Below is a small trained network, with its code and all its weights. Each question gives an input and a target symbol and asks what happens when units are switched off, that is, made to give their printed mean instead of their output.

import numpy as np


def w(rows, s, z=0):
    codes = np.array(rows[::2]) - 128.0
    scale = np.full(codes.shape[1], s)
    scale[-1] = z or s
    return codes * scale


def norm(h):
    return h / np.sqrt((h * h).mean(-1, keepdims=True) + 1e-5)


def f(y):
    return y / 2 * (1 + np.tanh(0.7978845608 * (y + 0.044715 * y**3)))


def softmax(a):
    e = np.exp(a - a.max(-1, keepdims=True))
    return e / e.sum(-1, keepdims=True)


def log_softmax(a):
    a = a - a.max(-1, keepdims=True)
    return a - np.log(np.exp(a).sum(-1, keepdims=True))


def net(x, mask):
    ids = ['αγδθλξπφψω'.index(c) for c in x.split()]
    T = len(ids)
    res = E[ids] + P[:T]
    u = 0
    for l in range(3):
        q, k, v = (norm(res) @ M[l].T for M in (Q, K, V))
        z = softmax(np.where(np.tri(T) > 0, q @ k.T / 3**0.5, -1e9)) @ v
        res = res + np.where(mask[u], z, O[l][:, -1]) @ O[l][:, :-1]
        u += 1
        y = f(norm(res) @ A[l][:, :-1].T + A[l][:, -1])
        res = res + np.where(mask[u : u + 12], y, B[l][:, -1]) @ B[l][:, :-1]
        u += 12
    return log_softmax(norm(res)[-1] @ U[:, :-1].T + U[:, -1])


Q, K, V, O, A, B = {}, {}, {}, {}, {}, {}
E = w([
[47,121,170,126,52,63,94],'α',
[247,129,84,125,114,69,170],'γ',
[150,217,123,165,52,145,168],'δ',
[60,103,99,98,69,76,76],'θ',
[90,148,150,163,64,100,148],'λ',
[159,38,154,164,113,53,43],'ξ',
[176,243,57,71,128,140,151],'π',
[200,59,152,136,154,80,22],'φ',
[119,182,92,151,57,176,132],'ψ',
[203,140,52,136,113,166,91],'ω',
],0.015)
P = w([
[125,168,49,135,63,25,96],'0',
[176,170,163,131,20,115,83],'1',
[108,87,83,135,115,113,228],'2',
[66,187,97,219,131,34,129],'3',
[143,180,186,150,96,140,51],'4',
[88,75,119,172,177,139,246],'5',
[31,174,117,249,211,75,138],'6',
[106,190,180,183,136,194,18],'7',
],0.011)
Q[0] = w([
[178,93,210,4,80,231,116],'L0H1',
[106,49,162,36,175,170,236],'L0H1',
[143,39,136,144,55,195,168],'L0H1',
],0.017)
K[0] = w([
[154,130,59,189,2,116,47],'L0H1',
[174,146,144,81,28,37,141],'L0H1',
[178,179,121,127,113,79,100],'L0H1',
],0.02)
V[0] = w([
[165,216,154,4,185,65,179],'L0H1',
[34,110,146,70,116,159,102],'L0H1',
[114,145,27,146,72,188,116],'L0H1',
],0.013)
O[0] = w([
[46,157,158,106,246,115,50,43],'L0H1',
[146,140,206,79,182,107,164,43],'L0H1',
[152,98,147,197,143,215,158,254],'L0H1',
],0.013,0.0074)
A[0] = w([
[140,233,88,157,166,21,94,6],'L0N1',
[92,244,147,137,102,172,154,159],'L0N2',
[54,79,77,72,136,85,115,74],'L0N3',
[213,83,66,30,177,171,112,153],'L0N4',
[89,106,95,156,226,185,124,105],'L0N5',
[102,113,165,201,144,89,107,107],'L0N6',
[138,145,122,145,114,101,171,106],'L0N7',
[113,174,47,33,171,182,179,179],'L0N8',
[166,156,203,71,107,228,71,91],'L0N9',
[18,77,183,76,133,85,107,111],'L0N10',
[87,181,76,253,177,64,127,115],'L0N11',
[111,7,73,8,153,201,201,104],'L0N12',
],0.013,0.0025)
B[0] = w([
[116,142,217,174,135,79,44,164],'L0N1',
[95,49,101,101,88,92,107,208],'L0N2',
[133,131,86,208,150,144,170,149],'L0N3',
[222,160,46,87,219,114,151,128],'L0N4',
[141,126,116,26,71,53,154,186],'L0N5',
[128,146,63,131,74,145,192,170],'L0N6',
[105,108,182,150,163,117,125,189],'L0N7',
[131,5,76,117,132,170,155,133],'L0N8',
[44,206,116,51,112,88,45,152],'L0N9',
[129,74,128,79,144,67,123,157],'L0N10',
[145,143,65,166,234,104,171,254],'L0N11',
[51,189,29,79,132,48,59,135],'L0N12',
],0.015,0.0069)
Q[1] = w([
[113,142,114,158,65,2,177],'L1H1',
[128,32,110,131,190,143,33],'L1H1',
[126,134,117,66,165,83,151],'L1H1',
],0.017)
K[1] = w([
[131,174,152,189,181,6,199],'L1H1',
[181,29,79,42,183,177,76],'L1H1',
[105,181,147,45,146,110,112],'L1H1',
],0.015)
V[1] = w([
[116,245,140,165,107,114,172],'L1H1',
[127,33,109,165,96,118,95],'L1H1',
[134,94,86,93,134,123,167],'L1H1',
],0.011)
O[1] = w([
[165,32,171,149,194,156,73,160],'L1H1',
[161,155,158,4,253,68,155,254],'L1H1',
[148,84,123,90,116,69,100,155],'L1H1',
],0.0057,0.0072)
A[1] = w([
[182,148,186,234,169,110,105,163],'L1N1',
[161,84,167,105,69,166,190,39],'L1N2',
[204,158,102,49,149,171,96,156],'L1N3',
[122,103,137,150,175,49,191,131],'L1N4',
[118,130,73,137,167,194,53,184],'L1N5',
[31,72,109,35,138,222,201,45],'L1N6',
[179,63,149,98,108,140,70,145],'L1N7',
[75,202,77,173,143,170,180,219],'L1N8',
[174,218,204,135,82,99,142,115],'L1N9',
[116,98,157,92,114,201,226,176],'L1N10',
[58,251,104,149,102,88,69,118],'L1N11',
[53,85,166,119,89,159,73,4],'L1N12',
],0.014,0.0035)
B[1] = w([
[34,85,98,72,59,138,150,212],'L1N1',
[49,211,114,119,90,107,187,201],'L1N2',
[178,71,140,129,114,202,51,146],'L1N3',
[103,173,138,66,122,150,175,254],'L1N4',
[72,102,126,152,106,125,251,162],'L1N5',
[57,211,85,118,150,1,114,142],'L1N6',
[103,189,191,140,112,100,112,172],'L1N7',
[131,28,129,127,131,77,135,206],'L1N8',
[118,112,199,140,118,88,67,174],'L1N9',
[111,151,117,99,176,217,24,182],'L1N10',
[108,114,170,81,60,183,33,176],'L1N11',
[123,25,142,118,146,186,139,143],'L1N12',
],0.017,0.0092)
Q[2] = w([
[254,182,172,203,186,136,176],'L2H1',
[120,171,211,240,28,149,190],'L2H1',
[180,110,24,153,38,138,183],'L2H1',
],0.011)
K[2] = w([
[253,159,153,158,130,175,82],'L2H1',
[103,114,143,174,37,120,133],'L2H1',
[165,103,32,128,80,124,157],'L2H1',
],0.017)
V[2] = w([
[253,145,76,37,123,165,111],'L2H1',
[31,121,93,69,109,142,138],'L2H1',
[116,160,139,189,80,102,213],'L2H1',
],0.011)
O[2] = w([
[18,139,152,171,89,144,142,53],'L2H1',
[254,194,177,135,248,130,62,253],'L2H1',
[142,133,179,80,116,11,107,180],'L2H1',
],0.0071,0.013)
A[2] = w([
[129,153,70,191,74,212,190,91],'L2N1',
[99,109,68,188,253,105,106,20],'L2N2',
[88,195,96,73,136,131,186,135],'L2N3',
[60,213,150,53,116,147,60,194],'L2N4',
[110,105,104,26,161,119,108,69],'L2N5',
[142,70,146,188,127,28,70,185],'L2N6',
[100,91,157,116,75,170,223,2],'L2N7',
[72,145,95,214,141,71,1,99],'L2N8',
[100,181,157,136,199,56,110,125],'L2N9',
[187,135,210,145,102,126,81,71],'L2N10',
[102,211,118,138,47,229,164,66],'L2N11',
[119,158,240,126,145,188,86,41],'L2N12',
],0.014,0.0042)
B[2] = w([
[69,115,176,67,4,135,61,177],'L2N1',
[158,121,239,218,105,168,107,170],'L2N2',
[60,152,116,193,129,97,66,186],'L2N3',
[245,69,132,156,146,181,210,247],'L2N4',
[117,138,121,37,155,92,139,184],'L2N5',
[121,206,73,138,134,165,194,174],'L2N6',
[144,166,144,144,189,146,61,159],'L2N7',
[234,164,63,164,133,97,32,157],'L2N8',
[104,66,161,151,46,195,88,173],'L2N9',
[29,83,81,134,135,93,81,170],'L2N10',
[129,215,129,59,213,175,161,196],'L2N11',
[78,188,106,175,185,104,183,175],'L2N12',
],0.018,0.014)
U = w([
[126,92,232,63,87,101,169,52],'α',
[138,196,66,213,117,148,14,184],'γ',
[70,82,83,220,148,130,195,160],'δ',
[156,253,141,123,195,179,176,75],'θ',
[46,145,77,55,180,64,90,240],'λ',
[133,235,125,151,10,90,165,1],'ξ',
[99,69,212,161,205,184,38,100],'π',
[230,121,78,50,132,131,110,192],'φ',
[65,210,141,56,66,194,43,173],'ψ',
[71,33,55,129,56,216,105,113],'ω',
],0.012,0.0016)

Each question gives the input, a string of symbols that net reads in full, and the target symbol t.
The units are the heads (3 rows each of Q, K, V and O) and the neurons (one row each of A and B). Each row of codes is followed by its name. A weight is (code - 128) times the scale printed after its matrix; where a second scale follows, it is the last column's (O, A, B and U).
mask holds one flag per unit, layer by layer, with each layer's heads first. A switched-off unit (its flag False) gives its mean, the last column of its rows in O or B, instead of its output. The means were averaged over made-up inputs and are rounded, as every weight is.
A unit's drop is (log p(t) with every unit on - log p(t) with that unit switched off) / (log p(t) with every unit on - log p(t) with every unit switched off).
The circuit of an input: a set's keep is (log p(t) with only the set's units on - log p(t) with every unit switched off) / (log p(t) with every unit on - log p(t) with every unit switched off). Starting from the 12 units with the biggest drops (on a tie, the unit counted first), units are removed one at a time, each time the one whose removal leaves the highest keep (on an exact tie, the one counted first), for as long as the keep stays at least 0.8.
units of the circuit, in order: the units of the circuit, biggest drop first
top k neurons: the k neurons with the biggest drops, biggest first
k most important neurons of layer l: the k neurons of layer l with the biggest drops, biggest first
input θ ω θ α, target θ: top neuron -> [L2N4]
input π π ψ, target λ: units of the circuit, in order -> [L0H1, L0N5]
input δ α ξ θ γ, target ξ: units of the circuit, in order -> [L0H1, L1N2]
input δ ψ α γ θ γ λ, target γ: units of the circuit, in order -> [L0H1, L2N8]
input α ξ θ ψ α α ω π, target ψ: top 2 neurons -> [L2N1, L0N11]
input θ π λ, target λ: units of the circuit, in order -> [L0N5, L0H1]
input φ λ θ θ ψ γ δ π, target φ: top 2 neurons -> [L0N2, L0N9]
input ω ξ ψ π, target ψ: units of the circuit, in order -> [L0H1, L2N1]
input φ δ θ λ θ α λ δ, target δ: 2 most important neurons of layer 0 -> [L0N2, L0N11]
input δ α θ α λ, target δ: top 2 neurons -> [L2N12, L2N10]
input α γ φ α ψ ψ, target δ: top 2 neurons -> [L0N11, L2N2]
input α ω θ δ λ, target δ: top 2 neurons -> [L0N2, L1N1]
input ω ψ λ δ γ, target δ: 3 most important neurons of layer 2 -> [L2N10, L2N12, L2N4]
input λ θ α ω α γ α, target γ: units of the circuit, in order -> [L2N8]
input δ θ δ γ α, target ω: top 3 neurons -> [L0N9, L0N6, L1N11]
input φ γ δ δ π λ, target λ: top 4 neurons -> [L0N5, L2N4, L1N4, L0N10]
input π λ π γ, target π: 2 most important neurons of layer 0 -> [L0N11, L0N1]
input ψ ψ α γ ω π λ δ, target φ: 2 most important neurons of layer 0 -> [L0N9, L0N11]
input ω ψ ψ, target γ: top 3 neurons -> [L1N6, L1N10, L0N11]
input δ ξ ω θ, target ω: units of the circuit, in order -> [L0H1]
input γ α π, target λ: top 2 neurons -> [L0N5, L0N8]
input α ω ω α α π θ δ, target φ: top 3 neurons -> [L2N4, L0N2, L1N11]
input λ δ φ ξ α ψ ω, target ψ: top 2 neurons -> [L2N1, L1N2]
input ω γ δ α, target δ: top 2 neurons -> [L1N8, L0N11]
input α θ ω, target ω: top 2 neurons -> [L0N12, L1N3]
input ψ ξ π α, target π: top 4 neurons -> [L0N11, L2N2, L1N4, L2N9]
input α ω α θ φ ξ θ, target ξ: units of the circuit, in order -> [L0H1]
input α α δ, target π: 2 most important neurons of layer 1 -> [L1N10, L1N8]
input ψ ω δ α π, target φ: 2 most important neurons of layer 0 -> [L0N2, L0N8]
